Here is a tiny trained network, its code and every weight. The questions are about switching its units off for an input and a class, where a switched-off unit gives its printed mean instead of its output.

import numpy as np


def w(rows, s, z=0):
    codes = np.array(rows[::2]) - 128.0
    scale = np.full(codes.shape[1], s)
    scale[-1] = z or s
    return codes * scale


def f(y):
    return np.maximum(y, 0)


def log_softmax(a):
    a = a - a.max(-1, keepdims=True)
    return a - np.log(np.exp(a).sum(-1, keepdims=True))


def net(x, mask):
    res = np.array(x, float).reshape(1, 8) / 4 @ E
    y = f(res @ A[0][:, :-1].T + A[0][:, -1])
    res = res + np.where(mask, y, B[0][:, -1]) @ B[0][:, :-1]
    return log_softmax(res[-1] @ U[:, :-1].T + U[:, -1])


A, B = {}, {}
E = w([
[76,163,101,38,55,107,199],'x0',
[88,99,141,165,79,121,176],'x1',
[161,255,105,130,144,141,114],'x2',
[238,112,81,187,87,96,79],'x3',
[60,79,180,83,143,191,172],'x4',
[82,106,170,137,142,141,117],'x5',
[81,132,33,93,125,124,75],'x6',
[139,127,110,75,63,197,79],'x7',
],0.0083)
A[0] = w([
[123,165,207,139,178,199,213,213],'N1',
[198,147,160,150,122,108,158,171],'N2',
[168,105,100,55,111,216,100,134],'N3',
[227,172,112,137,85,86,136,170],'N4',
[34,155,94,207,173,136,120,215],'N5',
[160,73,137,81,57,100,191,179],'N6',
[127,97,151,90,118,173,173,251],'N7',
[105,78,52,151,126,91,118,199],'N8',
[41,151,118,120,161,111,116,199],'N9',
[115,189,197,185,174,58,111,175],'N10',
[178,214,118,182,106,94,104,180],'N11',
[142,142,129,153,70,123,196,112],'N12',
[214,177,136,96,149,108,55,119],'N13',
[225,24,18,148,60,54,101,164],'N14',
[183,157,225,190,84,106,177,94],'N15',
[117,70,179,91,143,162,156,187],'N16',
[41,156,200,138,174,119,176,218],'N17',
[163,112,163,203,254,98,159,178],'N18',
[142,56,169,117,206,131,176,230],'N19',
[209,176,150,145,106,102,101,127],'N20',
],0.0084,0.0022)
B[0] = w([
[144,114,182,109,160,143,100,217],'N1',
[150,166,112,151,221,169,120,183],'N2',
[198,105,124,156,41,205,170,194],'N3',
[84,126,117,187,150,136,161,225],'N4',
[165,197,87,74,157,85,105,190],'N5',
[133,179,135,75,52,143,226,188],'N6',
[190,109,253,75,87,161,132,188],'N7',
[131,121,70,88,45,93,150,183],'N8',
[162,150,90,53,118,142,47,187],'N9',
[159,139,87,150,182,79,87,201],'N10',
[44,110,61,141,177,144,123,231],'N11',
[111,188,130,155,56,157,192,164],'N12',
[134,165,99,155,148,140,129,218],'N13',
[81,54,64,186,155,127,160,254],'N14',
[141,180,160,110,128,130,132,195],'N15',
[192,118,213,136,131,150,66,194],'N16',
[181,109,233,92,145,91,118,221],'N17',
[124,127,138,173,177,82,92,226],'N18',
[198,107,123,115,84,80,84,205],'N19',
[80,90,109,126,207,201,213,205],'N20',
],0.0059,0.0091)
U = w([
[89,186,107,145,225,156,203,128],'0',
[136,70,182,48,111,132,184,134],'1',
[161,143,156,148,78,227,81,113],'2',
[129,163,81,62,144,103,139,56],'3',
[50,65,84,105,92,62,193,97],'4',
[99,199,93,39,134,132,128,251],'5',
[172,176,148,144,176,103,48,94],'6',
[120,167,155,121,91,171,254,105],'7',
],0.0083,0.0029)

Each question gives the input, the list of numbers given to net, and the class t.
The units are the neurons (one row each of A and B). Each row of codes is followed by its name. A weight is (code - 128) times the scale printed after its matrix; where a second scale follows, it is the last column's (A, B and U).
mask holds one flag per neuron, in row order. A switched-off neuron (its flag False) gives its mean, the last column of its row in B, instead of its output. The means were averaged over made-up inputs and are rounded, as every weight is.
A unit's drop is (log p(t) with every unit on - log p(t) with that unit switched off) / (log p(t) with every unit on - log p(t) with every unit switched off).
The circuit of an input: a set's keep is (log p(t) with only the set's units on - log p(t) with every unit switched off) / (log p(t) with every unit on - log p(t) with every unit switched off). Starting from the 12 units with the biggest drops (on a tie, the unit counted first), units are removed one at a time, each time the one whose removal leaves the highest keep (on an exact tie, the one counted first), for as long as the keep stays at least 0.8.
circuit, biggest first: the units of the circuit, biggest drop first
most important unit: the unit with the biggest drop
k most important neurons: the k neurons with the biggest drops, biggest first
drop when u is switched off: that unit's drop, to one decimal
input [7,4,1,3,5,-7,4,-4], class 7: most important unit	N6
input [5,7,-1,-3,-8,-5,-1,6], class 7: circuit, biggest first	[N6, N12]
input [0,5,5,2,-8,-6,8,5], class 0: circuit, biggest first	[N20, N4, N11]
input [-7,8,-1,-2,-1,-4,7,-7], class 6: circuit, biggest first	[N18, N20]
input [-5,-8,6,2,-2,1,8,-4], class 0: circuit, biggest first	[N20, N11, N19]
input [8,4,4,-6,5,-7,-7,-4], class 1: circuit, biggest first	[N17, N1]
input [3,5,-7,2,0,-7,-4,1], class 7: circuit, biggest first	[N6, N12]
input [-2,-4,5,8,8,-5,-7,4], class 0: circuit, biggest first	[N20, N2, N4]
input [-3,1,-2,0,-6,8,6,-2], class 4: circuit, biggest first	[N8, N16]
input [7,3,-5,2,1,5,4,5], class 7: circuit, biggest first	[N6, N3]
input [6,-7,-1,-4,4,-7,2,6], class 1: circuit, biggest first	[N7, N3]
input [8,7,1,-3,5,-5,5,7], class 7: circuit, biggest first	[N6, N3]
input [-4,6,2,-4,7,2,-5,4], class 1: circuit, biggest first	[N17, N7]
input [4,4,-2,-5,0,-2,3,-3], class 1: most important unit	N17
input [4,-8,6,8,4,8,8,6], class 2: 2 most important neurons	[N3, N5]
input [2,5,-2,7,-6,-8,-1,-4], class 0: 3 most important neurons	[N2, N20, N4]
input [-1,-7,-1,8,-1,-3,8,-1], class 4: 2 most important neurons	[N14, N8]
input [7,6,-2,-4,4,-3,-1,-7], class 1: drop when N17 is switched off	0.2
input [8,7,-6,0,-8,1,-7,0], class 7: drop when N12 is switched off	0.1
input [-4,-3,1,-8,2,8,1,-7], class 6: drop when N7 is switched off	0.0
